Each row has a name. Each question is about the rows just above it. Places in a row count from 0.

[ 92 106 103 148  97 103 162 101 152 108 137 135  88 154  78 147 200  95
 122 137]  J_547
[ 88 111 112 146  87  93 119 110 134 128 141 129  88 181 105 153 103 123
 118 148]  J_945
[108 112 112 141 108  93 172 109 134 122 131 117 113 170 106 134 154 122
 108 158]  J_782
[ 92 106 103 148  97 103 162 101 152 108 137 135  88 149  94 154 194 115
 119 149]  J_821
key -> tag
[122] -> J_314
[113] -> J_274
[123] -> J_974
[121] -> J_603
[112] -> J_534
The tag of J_782, keyed by place 17:
J_314
Whose row is [ 92 106 103 148  97 103 162 101 152 108 137 135  88 149  94 154 194 115
 119 149]?
J_821
Go on from [ 93 172 109 134] to the end of its row.
[122 131 117 113 170 106 134 154 122 108 158]
At which places does J_945 hold [118]?
18

[ 95  95 147 110 182 157 132] = J_895
[182 131 130 173  84 109 180] = J_138
[172 172 146 183 182 110 172] = J_921
[172 173 172  59 172 146 146] = J_41
Places of [130] in row J_138:
2
The one value in J_138 and J_921:
[182]
Go on from [ 95 147 110 182 157] to the end of its row.
[132]
At which places does J_41 hold [172]?
0 2 4
Places of [172] in row J_921:
0 1 6
The one value in J_895 and J_138:
[182]

[174  88 154 115 173] : J_688
[153 130 165 105 161] : J_564
[171 193 169 172  79] : J_696
[210 150 114  65 153] : J_909
[159  86 165 218  56] : J_487
[159  86 145  61  90] : J_190
[159  86 165  86 154] : J_73
[126 183  48 130  89] : J_612
[156  66  38 143  80] : J_191
[141 150 114  66 105] : J_554
The rest of the row after [130 165 105]:
[161]
Go on from [159  86 145  61] to the end of its row.
[90]
tags:
[153] -> J_91
[115] -> J_186
[114] -> J_648
[151] -> J_997
[113] -> J_145
[154] -> J_403
[150] -> J_990
The tag of J_554, keyed by place 2:
J_648
At which places does J_73 hold [154]?
4

[113  70 228 180 120 179 130 189 130 189 142 192 179 125 179 132 117  57
 140 142 111 196 229 129 190  63  94 108 179 140  82  58 169 109 116 129
 130 166 142 135 148 117 151  97  97 156  97] -> J_706
[115 141 102  62 110 134 202 131 149 134 179  54  77 169 160  51 197  88
 124 216 107 211  95 125 209 141 177  74 135  83 182 111 159  63  34 172
 165 127 127 114 193 139 123 108 109 122 115] -> J_76
[131 131 135  67 108 137 147  64 130  80 199  81  44 165 144  69 232 176
 104 205 138 174  97 135 155 150 227 110 146  73 128 176 127 129  51  79
 123  94 120 146 159 145  66 110 109  97 123] -> J_748
[158 145  85 141 144  73 189 231 115 197 111 108 125 143 142 121  73  94
 164  89 139 153 143 122 109 167  49 193  76 105 241 131  60 108 106 200
 135 118 185 121 173  83 163 129 152 129 132] -> J_370
[135 106 227 180 141  77 118 140 106 154 124 185 106 137 131 143 192 220
 134  64 180 161 188 140  76 100  71 207  97 100 100 209  73 156 148  53
  98  81 171 168 125  97 104 126 131 115 146] -> J_980
[192 116  81 105 115 143  60 109  83  63 197 104  91 124  95 144  34  70
 116 117 134  60 142 130  79 214 160 194 108 111 154 137  46 224  88 122
  76 117 134 163 123 119  47 104 150  84 138] -> J_753
[120  73 166 121  98 177  88 126 121 109 204 120 147 125 111 119  81  38
 114 207  89 148 191 127 201 119 163  82 129 136  80  39 170 125  71 175
 136 175 106 140 143 144  94  82 118 130  68] -> J_485
[122 143 101 105 128 100 220 200 142 189 136  79 111 160 161  76 147  71
 150 146 116 208 123 122 182 136 100 115 105  96 217 105 130  54  67 207
 168 131 158 107 194 111 166 119 126 137 103] -> J_482
[184 139  79 132 138  90 129 180  93 138 139 112 103 133 120 139  53 134
 146  58 150 100 140 127  68 198  90 220  83 104 214 158  29 176 109 151
  98 104 173 145 146  90 108 124 157 103 150] -> J_944
[192 116  81 105 115 143  60 109  83  63 197 104  91 124  95 144  34 130
 116 117 134  60 142 130  79 214 160  96 108 111 154 137  46  81  88 122
 135 118 186 121 173 119  47 104 150  84 138] -> J_794
Every place of [97] in J_706:
43 44 46
Places of [88] in row J_76:
17
key -> tag
[80] -> J_212
[138] -> J_744
[134] -> J_149
[63] -> J_283
[189] -> J_668
[150] -> J_801
[109] -> J_941
Look up the entry of J_944 at place 9 in the table:
J_744
The rest of the row after [135 118 185 121 173]:
[ 83 163 129 152 129 132]
Where do [122 143 101 105 128 100 220 200 142 189 136  79 111 160 161  76 147  71
 150 146 116 208 123 122 182 136 100 115 105  96 217 105 130  54  67 207
 168 131 158 107 194 111 166 119 126 137 103] appear?
J_482

[165  72  94  78 244 164  88  93 190 138  77 137 117  96 123  87  44  46
 200  47 150] : J_54
[179 101  93 145 154 200 155  81 158 186  89 187  81 167  76 128 113  46
 201  84 219] : J_764
[179 101  93 145 154 200 155  81 158 186  89 187  81 167  76 128 141  34
 200 166 149] : J_581
Go on from [ 46 201] to the end of its row.
[ 84 219]
Table of tags by key:
[94] -> J_374
[72] -> J_415
[101] -> J_571
[100] -> J_83
[73] -> J_486
[71] -> J_813
Look up the entry of J_54 at place 1 in the table:
J_415
Whose row is [179 101  93 145 154 200 155  81 158 186  89 187  81 167  76 128 141  34
 200 166 149]?
J_581

[ 72  23 169 182 131 174]  J_312
[ 71 141 114 159 161 157]  J_716
[240  61 186 169 158 106]  J_270
[ 85 151 134 119 141 117]  J_334
[170 158  84 122  84  83]  J_428
[180 116 168  85  38 168]  J_598
[197 136 145  84 121  99]  J_841
Every place of [116] in J_598:
1
key -> tag
[62] -> J_51
[61] -> J_638
[158] -> J_113
[151] -> J_798
[150] -> J_965
[159] -> J_21
[117] -> J_306
Look up the entry of J_334 at place 1 in the table:
J_798
Places of [170] in row J_428:
0
Shared by J_841 and J_428:
[84]
Whose row is [ 71 141 114 159 161 157]?
J_716

[103 103 121 128 103 121]  J_371
[120 199 192 191 152  75]  J_757
[101 118 114 123  90 118]  J_740
[103 128 119 131  85 159]  J_367
[127 201 207 216 154  78]  J_685
[ 86 139 116 127  65 156]  J_901
[144 135 141 140 145 115]  J_408
Which value is in both J_901 and J_685?
[127]
At which places does J_740 hold [118]?
1 5
key -> tag
[216] -> J_888
[127] -> J_872
[126] -> J_546
[128] -> J_763
[78] -> J_315
[101] -> J_434
[100] -> J_465
[103] -> J_521
The tag of J_685, keyed by place 0:
J_872
Places of [121] in row J_371:
2 5

